Each row has a name. Each piece below is followed by the name of the row it came from, unless a question asks for something else. Each question is about the rows just above it.

q978: [ 3.28 -4.66  4.17 -2.67  4.29 -4.70  0.08  2.88  0.86  4.25 -1.38 -4.96
  1.39 -2.46  5.15 -2.18  5.19  5.03  1.34 -2.00 -0.36 -2.69  1.48 -5.14
  3.83  1.59]
q259: [ 2.41 -4.17  5.02  0.13 -3.47 -0.88 -1.80  7.01 -2.15 -5.67 -0.02  4.91
  0.16 -8.77 -5.93 -9.11 -6.55 -5.28  0.34 -9.33  3.82  0.98  1.75  5.25
 -3.89 -0.78]
q324: [-3.63  5.21 -4.26  2.41 -4.17  5.02  0.13 -3.47 -0.89 -4.79  0.97  5.27
 -1.33  1.88 -5.79  2.04 -5.77 -5.43 -1.11  2.07  4.63  2.57 -1.81 -0.01
 -4.16 -1.57]
q10: [-4.96 -4.66 -2.46  0.86  5.03  2.88  1.48  0.08  1.34 -4.70  4.17 -0.36
 -1.38  5.15  4.25  3.83  1.39 -2.67  4.29 -5.14 -2.18 -2.69  3.28 -2.00
  5.18  1.59]
What is the next entry after [ 2.41 -4.17  5.02  0.13 -3.47 -0.89]?
[-4.79]
[-3.63  5.21 -4.26  2.41 -4.17  5.02  0.13 -3.47 -0.89 -4.79  0.97  5.27
 -1.33  1.88 -5.79  2.04 -5.77 -5.43 -1.11  2.07  4.63  2.57 -1.81 -0.01
 -4.16 -1.57]
q324
Put [ 5.03  2.88 -2.69  0.86  3.28 -1.38 -4.70 -0.36 -4.66  4.25  5.15  4.17
  1.34 -2.46 -2.67  1.48 -2.18  1.39  1.59  0.08 -4.96  3.83  4.29 -2.00
  5.19 -5.14] back in order: which row is it?
q978
[ 1.59  3.83 -5.14  1.48 -2.69 -0.36 -2.00  1.34  5.03  5.19 -2.18  5.15
 -2.46  1.39 -4.96 -1.38  4.25  0.86  2.88  0.08 -4.70  4.29 -2.67  4.17
 -4.66  3.28] is which row reordered?
q978
Give the next entry after [-4.79  0.97].
[5.27]

q471: [ 3.19  0.54  4.74  4.25 -5.76 -0.05  4.72 -1.66  3.35 -0.82 -4.78  6.01
 -2.53  2.14  2.00 -0.08 -1.94  2.37 -6.23  5.07  6.16  7.29 -0.72 -0.99
 -0.95 -2.02 -2.74 -0.57 -2.54]
q843: [-2.36  1.13  4.04  7.13 -0.36 -5.41  3.63 -3.39  2.20 -0.15  3.86 -0.30
  1.59  2.10  3.77 -2.07 -4.45 -0.58 -4.54  0.93  4.12  5.16 -6.67 -6.30
 -2.31 -3.64 -4.64 -0.67 -4.17]
q844: [-0.09 -3.74  5.40  2.46  0.84 -4.74  0.46 -4.41  3.93 -0.37  5.15  5.79
 -0.14  3.05  2.28 -0.35 -4.41 -5.18 -3.29 -2.58  2.09  6.29 -4.81 -4.17
 -0.95 -5.09  1.15  1.70 -2.38]
q54: [-0.30  1.11  0.70  4.38 -1.99 -4.39  2.90 -1.38 -0.51  0.73  2.23 -0.69
 -0.61 -0.13  3.30 -1.45 -0.68  0.51 -2.33  2.72  3.04  3.95 -2.41 -6.37
  0.82 -1.30 -3.49 -2.30 -3.41]
q815: [ 0.52 -0.72  0.65 -0.53 -2.40 -6.06  0.20 -0.40 -2.53  0.76  5.71  1.12
 -0.73 -2.09  1.59  0.02 -0.39 -4.00 -1.21 -3.03  0.55  5.63  0.92 -6.14
  1.09 -1.37 -1.61 -0.67 -0.14]
q454: [ 2.24  1.25  4.51  3.22 -5.43 -0.68  4.37 -0.47  1.82 -0.60 -2.69  4.10
 -2.01  1.10  2.80  0.33 -1.43  2.08 -5.63  4.13  5.75  6.84 -2.08 -2.02
 -0.96 -0.63 -3.61 -1.76 -1.99]
q540: [-1.47 -1.37  3.53  6.79  1.95 -5.84  0.56 -2.90  0.84  0.43  4.23 -0.72
 -2.44  1.01  3.22 -0.28  0.38 -1.31 -1.53  3.63  3.27  4.83 -4.76 -8.56
 -0.17 -3.39 -3.92  1.92 -1.76]
What is the next entry after [-0.30  1.11  0.70  4.38 -1.99 -4.39  2.90 -1.38]?
[-0.51]
Shared by q471 and q844:
[-0.95]
The next entry after [-1.30 -3.49 -2.30]:
[-3.41]

q924: [-0.47  0.04  1.91 -0.69  1.48  4.23 -1.32 -0.18  0.13  0.35]
q709: [ 0.87  1.22  2.43  2.02 -0.75 -0.20  4.39 -0.97  2.81 -3.73]
q865: [-0.38  1.48  0.44  0.25  2.36  2.18  1.35  4.98  4.31  3.42]
q808: [-0.47  0.53  0.16 -0.21 -0.53  0.24  0.00  0.31 -0.91  1.04]
q357: [-0.75 -0.23  1.88 -1.55  1.93  4.49 -0.97 -2.33  1.72  0.42]
q690: [ 0.42 -1.55  1.89 -2.33 -0.97  1.72  4.49 -0.75 -0.23  1.93]
q581: [-0.47  0.04  1.91 -0.69  1.48  4.23 -1.32  1.89  0.13  0.35]
The one value in q581 and q808:
[-0.47]
Put [ 0.42  1.72 -2.33 -0.97  4.49  1.93 -1.55  1.88 -0.23 -0.75] back in order: which row is it?
q357
The one value in q690 and q581:
[1.89]
What is the next entry after [ 1.22  2.43  2.02 -0.75]?
[-0.20]

q799: [ 2.12  5.42 -4.66 -3.37 -2.44  5.99]
q761: [ 3.07  5.15 -4.26 -3.37 -2.86  5.97]
q364: [ 2.00 -9.91  1.22 -3.37 -1.14 -7.35]
q526: [-3.37  3.85 -2.78 -3.37 -1.08  2.62]
q770: [ 0.52  5.59 -4.81 -2.85 -2.06 -8.40]
q757: [ 1.21  1.15 -4.18  5.96  0.12 -0.06]
q250: [ 0.82 -3.38 -3.11 -3.37 -0.67  1.48]
q806: [ 4.62 -8.41 -3.64 -3.37 -3.33  6.01]
q490: [ 0.03  3.85 -2.78 -3.37 -0.82 -8.41]
q536: [ 6.80  2.18 -0.46 -3.37 -2.86  3.49]
q681: [-0.52 -2.88  7.05 -3.37 -2.54 -8.20]
q521: [ 1.18  0.75  5.97 -3.37  0.12 -0.33]
Shared by q681 and q526:
[-3.37]
Which value is in both q761 and q526?
[-3.37]
Shared by q364 and q806:
[-3.37]
The one value in q250 and q681:
[-3.37]
Give the next entry after [-3.37  0.12].
[-0.33]

q858: [ 3.48 -5.68  8.02  3.08  1.56  6.41  5.01]
q613: [ 8.02 -3.78 -0.67  3.05 -0.23  1.57 -0.53]
q567: [-3.08 -6.38  3.44  7.03  3.71 -4.05 -1.25]
q168: [ 0.97  4.60  3.12 -5.40 -2.52  8.02 -0.50]
What is the next entry after [ 0.97  4.60  3.12 -5.40]?
[-2.52]
Which value is in both q168 and q858?
[8.02]
Shared by q858 and q168:
[8.02]
Shared by q858 and q613:
[8.02]

q898: [ 5.00 -8.62 -1.82  3.90]
q24: [ 0.86  0.32  4.31 -5.08]
q360: [-5.13 -3.59  2.77 -9.50]
q243: [-7.26  4.65 -5.63  5.60]
q614: [-9.50 -3.59 -5.13  2.76]
q27: [-3.81  3.91  0.02 -3.86]
q162: [-3.98 -2.74 -5.45  5.39]
q266: [-3.87  3.91  0.02 -3.81]
q740: [-7.39 -1.34 -5.33  6.20]
Which row holds these entries in another order? [-3.81 -3.87  3.91  0.02]
q266
Which row holds these entries in another order? [-5.13  2.76 -9.50 -3.59]
q614
Give the next entry after [-7.39 -1.34].
[-5.33]

q242: [ 4.07 -3.89  2.29 -4.59 -1.46 -3.80  6.12 -2.32 -5.06 -1.05  3.50  1.60
 -1.79 -3.85 -6.60  2.82 -3.60 -2.55  4.39  4.73 -4.21 -3.86 -6.66 -5.28
 -1.71  0.22 -1.44 -3.18 -7.19  0.28  6.55 -9.27 -1.86 -5.80  2.10  4.52
 -0.44 -5.13  0.17 -4.78 -6.06  7.98  4.37  6.54 -1.47  0.15 -8.59 -2.77
 -5.38 -4.47  4.39 -5.74  2.73  2.29  1.86]
q238: [ 3.87 -3.39  2.90 -4.27 -1.20 -3.29  6.64 -1.79 -4.38  3.50 -1.05 -3.60
 -1.79 -3.85  1.60 -2.55  2.82 -6.60  4.77  4.96 -4.32 -3.65 -6.18 -4.89
 -1.78  1.30 -0.50 -3.09 -7.27  1.13 -2.82 -9.44 -1.98 -5.79  2.45  4.47
 -0.74 -4.84 -0.36 -4.38 -6.30  7.99  4.99  3.28 -1.31  0.10 -8.41 -2.39
 -4.68 -3.92  4.46 -5.96  2.44  2.74  1.54]
q3: [ 4.07 -3.89  2.29 -4.59 -1.46 -3.80  6.12 -2.32 -5.06 -1.05  2.82  1.60
 -1.79 -3.85 -6.60  2.82 -3.60 -2.55  4.39  4.73 -4.21 -3.86 -6.66 -5.28
 -1.71  0.22 -1.44 -3.18 -7.19  0.28 -2.93 -9.27 -1.86 -5.80  2.10  4.52
 -0.44 -5.13  0.17 -4.78 -6.06  7.98  4.37  2.52 -1.47  0.15 -8.59 -2.77
 -4.69 -4.17  4.28 -6.31  1.95  2.68  2.01]
q553: [ 3.43 -3.83  1.93 -5.03 -0.79 -3.56  6.54 -1.54 -4.22 -1.04  4.19  0.96
 -1.69 -3.80 -6.47  2.87 -3.39 -3.00  4.28  4.62 -4.08 -4.18 -6.40 -4.92
 -1.82  0.30 -0.95 -3.01 -7.27  0.88 -2.88 -9.44 -1.84 -5.69  2.25  4.53
 -1.10 -5.00 -0.06 -4.89 -5.95  8.22  4.78  3.30 -1.37  0.06 -8.75 -2.30
 -5.08 -4.38  4.34 -5.58  2.47  2.43  1.97]
[ 3.43 -3.83  1.93 -5.03 -0.79 -3.56  6.54 -1.54 -4.22 -1.04  4.19  0.96
 -1.69 -3.80 -6.47  2.87 -3.39 -3.00  4.28  4.62 -4.08 -4.18 -6.40 -4.92
 -1.82  0.30 -0.95 -3.01 -7.27  0.88 -2.88 -9.44 -1.84 -5.69  2.25  4.53
 -1.10 -5.00 -0.06 -4.89 -5.95  8.22  4.78  3.30 -1.37  0.06 -8.75 -2.30
 -5.08 -4.38  4.34 -5.58  2.47  2.43  1.97] is in which row?
q553
[ 4.07 -3.89  2.29 -4.59 -1.46 -3.80  6.12 -2.32 -5.06 -1.05  2.82  1.60
 -1.79 -3.85 -6.60  2.82 -3.60 -2.55  4.39  4.73 -4.21 -3.86 -6.66 -5.28
 -1.71  0.22 -1.44 -3.18 -7.19  0.28 -2.93 -9.27 -1.86 -5.80  2.10  4.52
 -0.44 -5.13  0.17 -4.78 -6.06  7.98  4.37  2.52 -1.47  0.15 -8.59 -2.77
 -4.69 -4.17  4.28 -6.31  1.95  2.68  2.01]
q3
Give the next entry after [-1.05  3.50  1.60 -1.79 -3.85 -6.60  2.82 -3.60 -2.55].
[4.39]

q965: [ 1.88 -1.88 -1.47  1.12 -1.56  2.41 -1.62  1.32  0.96  0.02 -0.37 -2.28
  3.07 -0.33 -0.79 -2.39 -0.81 -0.45 -1.52  2.10 -5.10  0.21 -0.27  1.92
  1.04 -6.71  0.88  1.72 -5.16  1.87  1.34 -4.36  2.32  2.76  4.59  1.15
  0.27  0.98  1.93 -2.39  2.77]
q124: [-2.77  0.05 -4.61  0.09 -1.86  0.40  2.30 -4.84 -2.20 -3.01  1.15 -3.78
  0.33  0.84  5.54  2.12  3.45  1.92 -0.73  3.08 -0.88  1.30 -1.57  2.47
 -8.30 -0.86  0.23 -2.43 -5.23  0.64  4.09  2.58 -0.35  1.50 -0.65 -1.10
  5.38 -1.45 -3.02  1.93  0.86]
q71: [-1.57 -0.65 -3.01 -0.86  1.15  5.38  0.23  1.50  0.09  5.54  2.30 -2.20
 -1.45 -0.88  3.45 -4.61  2.47 -4.84 -3.02 -1.10  3.08 -0.35 -0.73 -3.78
  2.12  0.40 -2.77 -1.85  0.64 -2.43  0.84  0.86  4.09 -5.23  0.05  0.33
  1.30 -8.30  1.93  2.58  1.92]
q194: [ 0.27  0.21  2.10 -0.33  1.92  1.04  1.15 -2.40  3.07 -5.16  1.72 -6.71
 -1.62  1.34  4.59  2.77 -0.27 -1.47 -1.56  0.02  2.32 -1.52 -0.81  2.76
 -2.28 -0.79 -4.36  1.12 -1.88  0.88  1.32  1.88  1.87 -5.10  2.41  0.96
 -0.37  0.98 -0.45  1.93 -2.39]
q442: [ 0.23  0.66  1.04  0.89 -0.53 -3.60  2.86  0.59  0.87  2.93 -2.21  0.41
 -2.71  1.33  4.69  1.16 -0.17 -1.03  1.52  0.27 -0.82 -4.52 -2.60 -1.89
  0.42 -2.49 -1.37 -2.91 -3.78 -2.52  1.96  0.01 -0.08  2.92  0.18  2.16
 -1.56 -2.64  2.56 -5.23 -0.24]
Put [-6.71 -5.16 -5.10 -4.36 -2.39 -2.39 -2.28 -1.88 -1.62 -1.56 -1.52 -1.47
 -0.81 -0.79 -0.45 -0.37 -0.33 -0.27  0.02  0.21  0.27  0.88  0.96  0.98
  1.04  1.12  1.15  1.32  1.34  1.72  1.87  1.88  1.92  1.93  2.10  2.32
  2.41  2.76  2.77  3.07  4.59] back in order: which row is it?
q965
Which row holds [-1.57 -0.65 -3.01 -0.86  1.15  5.38  0.23  1.50  0.09  5.54  2.30 -2.20
 -1.45 -0.88  3.45 -4.61  2.47 -4.84 -3.02 -1.10  3.08 -0.35 -0.73 -3.78
  2.12  0.40 -2.77 -1.85  0.64 -2.43  0.84  0.86  4.09 -5.23  0.05  0.33
  1.30 -8.30  1.93  2.58  1.92]?
q71
Put [-1.62  3.07 -1.56  1.92  2.77 -1.52  1.34  2.41 -2.39 -2.40  0.88 -1.47
  1.72 -2.28 -1.88  1.87 -0.33  0.96  0.27 -5.10 -6.71  0.98 -0.81 -0.45
  4.59  2.10 -0.37 -0.27  1.12 -5.16  0.02  2.76  0.21  2.32  1.88  1.32
  1.15  1.04 -4.36 -0.79  1.93] back in order: which row is it?
q194
Put [ 0.64  2.12 -1.45 -1.57 -0.73  5.54 -0.86  5.38 -3.01  1.92  2.58 -5.23
 -1.10 -0.65  3.45 -2.77  0.23 -2.20  0.33 -2.43 -4.84  1.93  1.15  1.30
 -0.88  0.86  1.50  2.47  2.30 -3.02  0.09 -4.61 -3.78  0.05  0.84  3.08
  0.40 -1.85  4.09 -8.30 -0.35] back in order: which row is it?
q71

q501: [-0.36  0.44  0.78 -0.22  0.15  0.23]
q660: [ 1.26 -0.11 -0.40  0.30 -0.21  0.39]
q767: [-0.21 -0.47  0.16  0.78  0.23 -0.39]
q717: [ 0.15  0.23  0.78 -0.40  0.44 -0.36]
q617: [ 0.15  0.23  0.78 -0.21  0.44 -0.47]
[-0.21 -0.39  0.16 -0.47  0.23  0.78] is which row reordered?
q767
Put [ 0.23  0.15 -0.22  0.78  0.44 -0.36] back in order: which row is it?
q501
The one value in q660 and q767:
[-0.21]
The one value in q660 and q717:
[-0.40]
[ 0.78 -0.40  0.44 -0.36  0.15  0.23] is which row reordered?
q717
Put [-0.47 -0.21  0.15  0.23  0.44  0.78] back in order: which row is it?
q617
Shared by q660 and q617:
[-0.21]

q213: [ 1.59  4.54 -1.10  5.86  1.32  5.93 -4.23 -1.00  2.94]
q167: [ 2.85 -6.47 -4.20  2.92  0.30  3.58 -2.85 -0.29 -3.44]
q644: [ 3.77 -3.90 -2.59  3.25  1.56  3.42 -3.65 -1.66 -1.70]
q523: [ 2.08 -5.14 -4.49 -3.34 -4.01 -2.28  1.18  3.78 -3.27]
q852: [ 2.20 -2.65  1.14  1.20  5.05  2.46 -2.18 -3.61 -3.36]
q886: [ 2.99 -3.32 -5.06  0.59 -7.29  1.68 -0.21  6.05 -0.65]
q897: [ 3.77 -3.90 -2.59  3.25  1.56  3.42 -3.65 -1.66 -3.72]
q835: [-6.15 -0.68 -4.18 -0.29 -0.71  4.00  7.72  7.68  1.92]
q580: [-0.27 -1.29  1.07 -0.26  5.15 -0.25 -0.18 -4.20 -1.89]
q909: [ 2.20 -2.65  1.14  1.20  2.75  2.46 -2.18 -3.61 -3.36]
q223: [-2.39  7.97  3.60  2.28  1.94  0.81 -0.05 -1.43  4.47]
q97: [ 4.00 -0.29 -4.18  7.68 -0.68  7.72 -6.15  1.91 -0.71]
[-0.71  4.00 -0.29 -4.18  7.68 -0.68  7.72 -6.15  1.91] is which row reordered?
q97
Which row holds these entries in another order? [-2.85 -0.29 -3.44  2.85 -6.47 -4.20  2.92  0.30  3.58]
q167

q990: [-0.09 -0.64 -4.59 -1.75  1.16  1.73 -1.62  3.45  1.13  2.08 -0.60  2.04]
q231: [ 2.68  4.32 -0.57 -1.93 -5.91  0.33 -0.86  2.08 -1.96  1.17  0.24  2.90]
q752: [-0.99 -1.80  2.08  0.69 -0.79 -1.54  1.73 -4.80 -2.77 -2.73  1.33 -0.56]
q467: [ 3.91  1.72  2.59 -0.84  1.27  1.50 -2.57  0.78 -1.08 -3.57 -1.48 -2.98]
q703: [-0.70  2.59 -0.63  1.27  1.50  2.07 -0.71  1.73  1.78  3.48  1.78  2.62]
Give the next entry after [ 1.72  2.59 -0.84  1.27  1.50 -2.57].
[0.78]
Give the next entry after [-0.70  2.59 -0.63  1.27  1.50].
[2.07]
[ 2.90  0.24  1.17 -1.96  2.08 -0.86  0.33 -5.91 -1.93 -0.57  4.32  2.68] is which row reordered?
q231
Give the next entry after [-0.09 -0.64 -4.59 -1.75  1.16  1.73 -1.62].
[3.45]
Shared by q752 and q703:
[1.73]
Which value is in both q231 and q990?
[2.08]
Shared by q703 and q752:
[1.73]

